[[142 134 135 133 136 143 128]
 [141 160 169 157 155 146 168]
 [161 178 143   1 154 151 177]
 [146 188 184 133 112 155 146]
 [144 131 148 253 123 141 114]] → 114

[[63 46 41 61 41 64 62]
 [60 63 42 45 62 73 62]
 [85 52 20 48 59 51 47]
 [52 62 49 46 63 59 64]
 [41 60 70 53 54 62 68]
 [58 60 68 61 61 58 51]
 [44 61 46 59 73 55 67]
 [31 52 61 66 43 76 80]
 [65 42 23 56 42 51 65]
 [58 52 36 55 54 54 64]
 [55 51 61 66 56 46 54]
 [52 68 56 29 73 36 59]] → 59

[[ 363 -286   89    0    9  651 -205  254  260   31   35  911   97]
 [  47 -416  141   90  151  260  229  123 -613 -187  139  345 -264]
 [  31  -41   92   52   49  128  114  203 -257 -152   54  -77  309]
 [ 168  187   56   13  -14 -109   -8  165  406  -70  -32 -209  644]
 [  89  213   63 -146  -37  402 -187   70  434  190 -243  502  375]
 [  15  -78  168  138  206  148   24  108 -198 -211  107   29  169]
 [ -38  301   54 -104    1   23   39  122   51  234 -193 -128  250]] → 250

[[144 129 149 142 139 181 124  86 128 217 101 155 158 143 134]
 [113 129 151 103 215 212  96  78 115 146 131 126  80 143 108]
 [145 129  88 141  88 118 179 116  78 130 108 137 113 143 179]
 [145  95 143 139 186 169 188 109 177 103 131 123  82 143 134]
 [145 129 116 141 131 169 218  86 115  79 138  94  98 184 149]
 [145 129 241 133 139 127 137 129 212 109 131 171 146 143 165]
 [118 135  82 142 191 193 171  86  68 139 131 126 109 143 134]
 [174 129 153 141 122 198 109  42 113 135 131 150 113 143 182]
 [191  97 148  89 139 111 106 121 165  61 131 120 139 143 137]
 [155 122 120 178 220 217 143  86 111 130 131 108  79 133 123]
 [132 145 118 172 139 173 143  65 115 192 110 122 123 180 104]] → 104

[[36 74 31 61 48 48 55 61 40 46 18 22]
 [24 56 50 53 51 29 39 47 56 48 44 25]
 [38 36 33 71 43 54 34 40 39 32 33 32]
 [10 59 25 37 80 53 84 45 21 36 46 34]
 [40 40 29 54 45 69 52 53 33 39 21 48]
 [34 68 22 35 66 42 82 45 21 43 41 32]
 [55 45 56 37 19 47 28 65 67 71 17 60]
 [47 41 58 45 23 44 21 57 66 59 29 52]
 [45 45 61 39 33 23 24 42 62 53 54 41]] → 41
---
0.98,0.89,1.20,-1.44,1.26,1.23
1.37,1.20,0.78,0.01,0.82,2.01
⇒ 2.01

6.53,-9.52,15.78,-21.39,-2.45,-14.38
6.44,-8.83,15.37,-21.87,-4.06,-14.46
6.20,-8.23,15.13,-22.17,-5.56,-14.47
⇒ -14.46

-0.14,0.09,0.05,0.06,-0.09,0.16,0.10
0.04,0.18,-0.01,0.14,0.20,-0.21,-0.01
⇒ -0.01

-0.17,0.05,0.16,0.10
-0.11,0.14,0.18,0.21
⇒ 0.21

0.129,0.085,0.173,0.143
-0.195,-0.168,-0.171,-0.119
⇒ -0.119

-0.025,-0.040,0.073,0.000,-0.022,-0.063,-0.059
-0.098,0.015,-0.020,-0.095,-0.166,-0.037,0.157
⇒ 0.157

-4.490,-1.600,14.612,4.368,-13.120
2.600,12.942,-2.537,4.875,15.921
⇒ 15.921
---
[[ 1.50 -0.62  0.71 -1.19  0.00]
 [ 4.01 -2.16  1.02 -5.43 -0.59]
 [ 3.99  1.25  5.71  3.80 -0.69]] ans = 1.02

[[ 3.57 -4.93 -4.42  3.56]
 [ 3.57  0.93 -3.77  3.66]
 [-0.22  3.32 -0.81  0.28]] ans = -3.77

[[-2.05 -2.30 -3.06  1.62 -1.90]
 [-1.50 -2.09 -1.50  0.89 -1.31]
 [-0.42 -2.37 -3.84  4.11 -0.42]] ans = -1.50

[[ 1.23  3.96 -1.36 -1.02]
 [ 2.38  3.96 -0.01 -1.02]
 [ 3.83  3.07  1.35  4.73]] ans = -0.01

[[-0.72  2.02  1.04 -1.90 -5.44]
 [-1.16 -0.81  2.38 -1.09 -0.25]
 [-2.23  0.16  2.94  4.25  3.41]] ans = 2.38

[[ 0.21 -1.46  1.48 -0.78  1.45  1.55]
 [-0.37  2.38  4.87  1.70 -0.17 -1.29]
 [ 1.83  1.83  0.87 -0.25  2.57  1.02]] ans = 4.87

[[ 2.79  3.24 -1.16 -2.94  3.72]
 [-0.87  0.84  2.53  4.61  1.67]
 [-1.26 -1.82  3.64 -4.67  2.83]] ans = 2.53
---
[[-0.16  0.62 -5.49 -0.02  1.68  1.55]
 [ 2.11 -0.59  1.25  2.40  4.86  3.57]] gives 1.55

[[ 1.19 -3.83  4.06  0.51  0.51 -1.14  0.36]
 [ 1.97 -1.29  1.46  1.53 -2.31  0.90  1.39]
 [ 1.35 -2.64  2.03  0.91 -1.80 -0.65  0.72]] gives 1.39

[[ 1.02 -0.43 -2.07 -0.62  0.35 -1.01]
 [ 5.06 -5.54  1.08  1.67  0.33  0.18]
 [ 0.84 -2.60  4.57  2.22 -0.58  2.08]] gives 0.18

[[-0.52  1.01 -2.80  0.16]
 [-1.27 -1.54  4.48 -1.48]
 [-0.47  1.07  3.25 -0.23]] gives -1.48

[[-2.36 -0.16 -4.39  1.08  2.52]
 [ 3.63  0.10  1.29  1.35 -3.20]] gives 2.52

[[3.62 1.21 1.90 0.69 0.00]
 [1.55 1.21 4.66 0.69 0.00]
 [2.59 1.21 1.55 0.69 0.00]] gives 0.00
---
[[ 4.95 -0.52 -2.30 -1.88]
 [ 3.63  1.10  0.56  1.71]
 [ 4.69 -0.03  2.75  1.40]] gives 3.63

[[-2.14 -2.34 -2.46 -0.62 -0.27 -1.18]
 [ 3.73  3.38  1.83  2.94 -4.41 -3.47]] gives 3.73

[[ 0.28 -3.39  1.91 -1.36 -3.37 -2.41]
 [-1.07 -2.50  1.36 -0.99  0.33  0.88]
 [-2.64  1.30  3.35  4.15  2.36  2.78]] gives -1.07

[[ 0.00  0.53 -2.89 -1.04 -4.71  2.97]
 [-3.99 -1.43 -4.33 -0.04  4.45  1.68]] gives -3.99

[[-3.93  1.81 -5.66  0.24]
 [-3.97  2.97 -5.58  0.17]] gives -3.97

[[-0.21  0.43 -1.32  2.37 -4.49 -1.27 -2.93]
 [-1.53 -0.94 -2.29  0.42 -5.18 -1.94 -0.23]
 [-0.61 -0.23 -1.39  1.28 -4.30 -1.23 -2.66]] gives -1.53
---
[[ 3.21 -3.84  1.50 -2.23  4.26  3.52  1.03]
 [ 0.97 -2.26 -1.43 -1.69  3.50  3.04  3.64]
 [ 0.55  4.53  3.87  1.08  2.24  2.86  3.31]] => 3.21, 3.31

[-3.55 -4.26 -3.81 -1.24] => -3.55, -1.24

[-5.63  0.78  3.13  2.93] => -5.63, 2.93

[[ 0.61  1.26 -1.78  0.30  1.67  0.68  1.06]
 [ 4.12 -0.29  0.36  0.28  0.50  0.42 -1.85]] => 0.61, -1.85

[[-0.63  1.59 -0.84  0.11  0.31  0.04]
 [-1.80  5.14 -0.04 -1.87 -1.41 -1.15]
 [-2.83 -0.17 -2.52 -1.95  2.65  0.17]] => -0.63, 0.17

[-3.61 -2.93  3.49 -1.11 -4.68 -2.76] => -3.61, -2.76

[-4.76 -5.43 -0.69 -5.77] => -4.76, -5.77

[ 1.14  5.70  4.40 -2.54  5.40] => 1.14, 5.40

[ 2.24 -3.89 -2.30 -4.33 -3.98 -1.71 -2.74] => 2.24, -2.74

[-1.85  5.34 -1.77 -0.41  2.32  1.45] => -1.85, 1.45
---
[[ 1.23  0.25 -2.42  0.18]
 [ 0.69  4.84  0.99  2.22]
 [-3.76 -5.34 -1.28 -4.03]] => -5.34

[[-1.20  0.52 -0.41  5.18  0.16 -0.59]
 [ 2.31 -0.39  0.51 -1.89 -0.71  3.39]
 [-2.68  1.03  0.31 -2.11  1.78  0.06]] => 1.03

[[ 3.12 -3.17 -5.52  1.89]
 [-2.53  3.04  3.45 -1.53]
 [-2.38  2.98  3.26  2.28]] => 2.98

[[ 0.07 -0.93 -2.99  0.02]
 [ 4.33  1.92  3.23  2.47]
 [-4.87 -2.01 -1.36 -1.24]] => -2.01

[[ 1.95  2.94  0.33 -4.09]
 [ 3.56 -1.11  3.90  1.46]
 [ 5.17  0.45 -1.72  0.90]] => 0.45

[[-1.34 -5.41 -0.92 -3.71 -2.58 -0.95]
 [-0.05  3.95  0.05  4.17  3.50 -0.54]
 [-0.59 -2.98 -0.64 -2.26 -1.76 -0.52]] => -2.98
---
153.0	1.6	-135.9	-41.7	23.6 ⇒ 153.0

0.226	-0.080	0.053	-0.159	-0.142	0.064
0.194	-0.121	-0.142	0.056	0.125	-0.149
⇒ -0.121

174.9	-80.0	118.8	-117.2
65.1	-33.6	136.6	-42.9
⇒ -117.2

0.26	-0.26	0.52	0.21	-0.47	1.84
-0.76	-0.61	-0.62	0.20	-1.23	-1.23
-1.41	-1.04	0.96	-1.75	0.41	-0.56
⇒ -1.04

-1.3	-0.1	-0.5	-0.4
-1.4	-0.1	0.3	1.8
⇒ -0.4

19.05	-125.40	46.39	-19.84	106.36 ⇒ 19.05

1.443	-0.303	-0.013	0.865	0.191	-0.539	-1.548 ⇒ -0.013
